Rows, each with the grade of its hidden value:
[  6 -14   8   8  19   2  25   3 -15  -9 -20  -6  -7 -11   5  -7  -7  47
  -4  -7  -2   8   2  19  32   5  13   2  -5  -5  -8   3   4  12  37 -19
 -18   3  15  24 -27   0 -39 -11   4  47  -8   1   6  42  16 -21  15   0
  -2  -5 -54  10   7   0   2 -14  12  11 -15   6  50  -8 -33   1 -16 -14
 -19  -4   5   4 -11 -42   5  54 -10  -8 -12  19  -5   2  -7  -8   3 -93
  -8   2 -19 -29  15] | <45>
[  6   1   1  17  23   9  17  -5   0  -8 -28   9 -23 -11  -3 -10  -7  23
  53  -8  -1   9  -7  21  34   3  13  17   1 -10  -7   5   4  21  15 -14
 -17  11   6  27 -19  -3 -36 -17   7  25 -12   1   0  35  15 -25  10   3
   2  -1 -40  -8  13   5  -3 -14  10   7 -15   3  30  -9 -28  -7 -15 -15
  -2   1   4  28 -13 -24   0  52 -20  -9   1  31 -12   6  -1  -3  -2 -82
  -4 -12 -16 -24 -80] | <45>
[   8  -22   -1    6    7   10   31   -3  -16  -11  -24    1  -26    0
   -3   -5    0   68   34   -5   -2   16   -3   26   23   -1   13    2
    2   -6   -4    3    5   11   57  -24  -15    1   12   27  -17    1
  -57  -16   -7   25   -4   -1    5   33   15  -18   11    0    3    0
  -74    8    5    4    1  -10   16    9  -17    7   42   -8  -32    6
  -19  -12  -19    8    5    0   -7  -41    4   46   -8   -7  -11   27
   -5    1   -4   -5    3 -100   -6   -3  -24  -40   12] | <45>
[  8 -10  -2  17  -6 -13  26 -11 -12  -2 -26  -3 -24  14  -4  -2  10  36
  33  -3  -2  22  -5  32  29   0   6   3  -5  -4  -1   5   4   9   8  -6
 -18  18  26   6 -25   4 -43 -19 -10  25  -3  -4   8  17  34  -9  11  -2
  -1  -3 -36   8 -11   6   7 -16 -10  13  -9   4  41  -5 -32  19 -12 -13
 -23  12   4 -48  -2  -1   2  15  -8 -10 -28 -13  -3  -5  -3  -4  -5 -50
  18 -23 -17 -21  -1] | <38>
[  6 -11   9  10  30   9  16   3 -14 -11 -28  -4 -16 -12   5 -10  -7  41
  20  -9  -2  11   0  14  34   3  11   6  -4  -5  -4   2   5  15  51 -21
 -17   7  17  24 -20   0 -18 -10   7  49  -8   4   7  37   9 -25  15   0
   0  -3 -58  12  12   2  -1 -17  16  11 -17   5  43 -11 -25   1 -12 -16
 -15   1   5  16 -16 -34   4  44 -10  -5  -9  19  -4   4  -6  -5   4 -87
 -12   3 -23 -33  16] | <38>
[  5   2  11  20  20   2   9  -4 -10  -4 -28  -4  -7  -7   2  -3  -5  33
  31  -5  -6   5  -5  10  25   5   7   9  -8  -2 -13   4   5  28  11  -2
  -9  33  14  16 -22   2 -49 -14   8  54 -11   5  12  25  20 -18  16   0
   0  -7 -46  14   3   4   2 -20   4   7  -6  -1  61  -8 -32   8  -9 -28
 -19   4   5 -12  -9  -9   2  52 -10 -10 -16  12   0   1  -9  -3  -2 -93
   6  -6 -14 -29  18] | <38>
[  7 -11   7  20  15  -3  23   1 -11  -4 -25  -4  -8  -6   1  -6  -3  48
   3  -5  -1  10  -1  32  34   4  12   2  -7  -2  -8   4   4  10  20 -11
 -16   3  18  17 -15   1 -34 -10   5  47  -8   2   7  25  19 -18  15  -2
  -4  -7 -45  14   3   2   2 -14   1   8  -8   4  33  -8 -47   6 -12 -15
 -19   5   5  -9  -9 -10   4  47  -6  -6 -13  10  -6   3  -7   8   0 -85
  -1 -12 -16 -35  15] | <45>
[  7  -9   3  14  16   0  19  -2 -13  -7 -25   0 -18  -3   0  -6  -3  49
  30  -5  -5   6  -5  14  27   3  12   1  -3  -3 -11   2   5  12  32  -7
 -16  17  17  21 -24   1 -39 -10  -1  47  -6   4   9  33  20 -23  13   0
   3  -3 -59  10   2   4   2  -9   7   8 -18   3  59  -8 -26   1 -13 -16
 -18   7   6 -16  -5 -27   3  52 -10  -8 -13  14  -6   2  -8  -6   0 -89
   2  -7 -13 -37  15] | <38>
[  6  -9  20  15  25  26  16   5 -15 -12 -18  -7   8 -18   9 -10  -8  56
   7  -9   1  11   2   6  50  -2  19   0  -5   0  -9   2   7  23  60 -24
 -17  17  17  29  -6   4 -43  -7  10  62  -9  -2   8  35  23 -22  23  -1
 -18  -7 -77  17  16   5   1  -9  15   6  -5   3  47  -9 -31   9 -11  -5
 -14   3   5   8 -19  -8   6  38  -7  -7  -3  22   0   4   0   1   6 -68
 -14   3 -17 -17  16] | <38>
[  4 -16   6  12  20   6  28   4 -15  -8 -21  -6 -13 -12   4  -8  -7  56
  10  -7  -2   6   2  15   0   3  15   3  -7  -2 -11   4   7  15  41 -20
 -13   5  18  21  -4   1 -12 -12   7  45  -8   3   8  23  19 -22  15  -1
  -3  -6 -49  10  12   1   0 -17  13   9 -14   5  42 -12 -31   1 -15 -16
 -13  -1   6   5 -12 -25   6  53 -11  -8 -11  21  -3   4  -7  -5   4 -69
  -9  -1 -20 -35  12] | <45>
[  7 -18  13   8  35   6  21   7  -8 -10 -30  -8  -2 -22   9 -11  -9  37
 -20  -9   3   5   6  26  37   6  15   2  -6  -3  -4   3   6  17  40 -21
 -18 -11  31  25 -27   0 -32  -7  14  43 -12   0   5  38  15 -26  17  -1
  -7  -9 -72  15  24  -2  -1 -12  10   7  -4   7  15 -11 -29  -1 -10 -11
  -1 -12   3  29 -18 -16   6  47 -16  -7  -4  24  -6   5  -5  -8   5 -77
 -22  -4 -14 -38  11] | <45>

New part:
[ -1 -15  12   0   3  -4 -14  -6  -2   0   1   4  16  -8  -3   0  -1   0
  10  18  -1  -5  -1   7  -1   1] | <54>
[  0 -20  31   2 -18 -14   1  -2   0  -2   7  17  24 -15  -1  -1   3  -1
   0  59   1  -1   5   8 -30  -1] | <60>
[-2  0 -6 -1 10  4 -2  6 -7 -4 -4 -8  5 -3  1  1  1 -1  4 -9 -5  0  2  1
 45  0] | <54>
[ -1  18  -3  -5  63  -3   0  24   0   1   4  -6  -1  -1  18   4 -16  10
  -1 -17 -14   0  -1 -18  -2  -1] | <54>
[  3  26  -4   0  32  -3  22  17   1   2  16   1  -3   3  11   4  15   0
  -8  -2   3   7 -13   2   7   0] | <54>
[ -3 -32 -11  -5  -4 -11  -3  31   1   3   1  -9  -5  -6   4   5  -7  -1
  14 -15  -4  -1   9   2  12  -7] | <60>
[  2  -2  10  -8  55   0  24   0   0 -14  22   9   3  -1  -2   1   0   0
   1 -73 -25   1 -23  -1  -7  -4] | <54>
[ -1 -75  29 -13   3   2   1   2   0   2   1   0 -22 -32  -1   5   1   1
  -1  24   1  -8  50   4 -84  -6] | <60>
[ -1 -12  -3  -5  -6 -21   0  26   1 -10   2  49   2   3  -1  -1  -5  -2
  -2  24  14  -5  -3  11 -10  -5] | <54>
[  0  19  41   0  53  -4   7  20  -8 -10   2   7   4   1  -1  -1  -2   5
  -4   5   0   0  -1 -21  16   1] | <54>
[ -1   1   4   0  -6 -20  -2  -8  -3  -1  -6   1  -1  -1  12  -1  -1  17
  15  11  12  -5   2  17  -5  -1] | <54>
[ -1  23 -21   2  65   1  10  33  -8   2  -2 -17  -7  -1  23   2  -2   1
  -6 -47  -4   4 -11 -11  20   0] | <54>
[  0   1  -2  -1  -1 -12   3  20   7  -2  -3  36 -15  -1   7   4   0  10
  10   7  12  -3  15   1 -10  -1] | <60>
[ -1  -1   9  -4 -13 -19  21   7   8  -7  -9  12   7  -8  -9   6   0   0
   8  -7   7  -2  37  -4 -22  -1] | <54>
[  2 -13  -1   1 -25   0  -1  -3  -1   8  -3 -18  12  -2   0   0  -3  -1
  -1   2   0   0  -5  11  -5   1] | <60>
[ -5  -2  69   0  35  -3   2 -10   3  -6  -1  21  11   1   3   6  -8   4
   0  17  20  -1  20 -16 -11   1] | <54>
[  4  -9   7  -1  -6 -10  18  -8  -1 -21  14  24   5  -6 -13  -2   1   4
  -1  30   7  -1  -3   7 -30  -2] | <54>
[ -9  -3   3  -1  -5 -11  22  14   9   0  -1  23 -31  -7   2   9  10   0
   1 -10  -2   0   0   0  -1  -2] | <54>
[  1  -3  13   3   9 -14   2  -5  -1  -1  -2   0  13  -2   1  -1   4  -3
   0  -5   7   2   2  -1  10   1] | <60>
[  1  -3   9   3  -7 -14  20  10  -9  -6   0   5   6   2  20   3   3   0
   2 -18   1   2   6 -23  22   1] | <54>
[ -2 -38   3   0   0   1  -3  26   0  -7  10  33  -1  -3  -1   3 -13   0
  -5 -38   4   1  -3   1 -13   0] | <60>
[  0 -47  -9   5  12   7  -3  52  -5   8   9  20  -6  10  -5   7 -22  24
  28 -10   4   0   7   2  10  -4] | <54>
[  1  -9  -4   6  -6   2  -3   4   2   1  -1 -28  12   0  -4   1  -2 -14
   4  -2   0   0  -3   9  60   0] | <60>
[ -7 -61  -9  -5   3 -13  19  23   0  -4   0  -5 -14  -7  -4  10 -10   0
   9 -64   4   0  26   2 -40  -6] | <60>
[  0 -14   5   2 -23  -2  30   0  -1   0   1  37 -12   6  -1   5  -5   0
   1  -1  13   4   3   0  25  -3] | <54>
[  1  -1   0   1 -11 -12  14  -1  -3  -2  -3   5   9   2   0  -3   0   0
   4   4   5  -1   2  -2   8   0] | <60>
[ -6 -16  -3  -2 -10   1  -2   3   9   2  -2  31  -8   2   1   5 -12   1
  21 -23  -1   2  10  -4 -16  -6] | <60>
[  0   0   1  -1  -2  -2 -34  14 -16 -24 -17   9  20   0   1  -3   0   3
  18   0 -33  -8   6  -4   0   4] | <60>
[   0    4    1  -11    3   -3  -18   -7    5  -23    0    4    1    0
   -8    0  -24  -25    3  -35  -14   -4   12   -6 -100    0] | <60>
[  0 -30 -21   0  -2  -3  32  -3   3   2  -1   5   2   9  -6  -1 -17  18
   0 -44  -2   5   9  -2  -7  -6] | <60>
[ -1   6   0  -3  -3   0  -2  14   2  -2   7   1   0  -4   0   4  -2   0
  14   0   4  -5   9   5 -15  -4] | <60>
[  1  -5 -28  -1   7   5  -8  10  -2   2  -3  -6   7  -2   2   2  -8  -5
  -2  -6  -8   1  -6  11  44  -1] | <60>
[ -3  -1 -24  -2   4 -29  23  59  -2   0   4  -6  -2   0   1   0  -9  -3
  -1 -16   0   0  -2  -1  -4  -8] | <54>
[  1   5   2   0   3 -17 -22  11   0  -5   0  54   0   0  10   1   6   3
  -1  28   0  -7  -3   1  25  -1] | <54>
[ -1  22  -4   6  33  -8  35  14  -1  11   7  -5  -4   3   1   6  -1  -2
 -13   1   0   0   1   1  12  -2] | <60>
[  1  25 -13  -3  25   5  -6  10   1   1   2 -11  -9  -3   2   3   0   0
   3 -32  -2   2 -12   8  25  -1] | <60>
[  0   2 -62   0 -19  -1  13   2   0   6  -5 -16   9   6   1  -1   1 -17
   1  10   0   3 -11  16  -5   0] | <60>
[-10 -52 -21   3   3   2  28   0   0   1   1  -1  -2  10   0   9 -21   0
   0 -89   8   1  -3   1   3  -6] | <60>
[-10   2  -2   0   2  -9   7  22   5   1   0  -4   1   0   5   0  10   0
  -1 -14  11   0  24   1  29   0] | <54>
[  0 -36  -5  -3  -1   3  17  26   1   4   1  -1 -23  -4   2  10   0  -1
  -1   0  -2   3  -5  -1   7   0] | <54>
[ -1 -59  -1   3   3   2  19   0   2  -1   0  22  -7   2  -7   0 -14  -2
   1  -4   3   8   9  -6  12  -3] | <60>
[  1  -1 -28   1 -35   1  -7  -8   0  -2  -9  -7  16   1   0   1  -8  -8
  -3   0   0   0  -4  -2  28  -1] | <60>
[  4   2 -10  -1   5  -2  15   6   0  -3   0   1   7   2   1  -1   1   0
  -1   3   0   3  -5   0   5  -3] | <60>
[  0 -15  45   0  15 -16   0 -12   2  -4   3   9   2 -14  -5   2  -2   5
   5  -5   9  -2  13  -1  -7   1] | <54>
[  2   0 -10  -3   2   4  -2  19   0  -5  -5 -13  -3   6   0   0  -8   0
   0  -3   2   0 -17   4   3   0] | <60>
[  0 -12  -4  -1  29   3   0   0 -13 -18 -19  -3  18  -2   1   1 -33   1
  15 -68 -13  -8   5  -4   9   4] | <60>
[ -8 -13 -14  -6  -1 -11  -1  24  13  -3   0  33 -32  -2   6   9   4  -1
   7  -4   0   1  -2  -3 -16   0] | <54>
[ 0 -4 22  5 -1  1  0  1 -1  0 -1  3 11 -9 -1  3  1 -1 -1 10  9  0  1 -4
  6  1] | <54>
[ -1 -52   9  -5 -11  -6   2 -15   3 -16   7  52   8  -4  -2  -3   0   1
  13  14   2   0  16  -4 -42  -1] | <60>
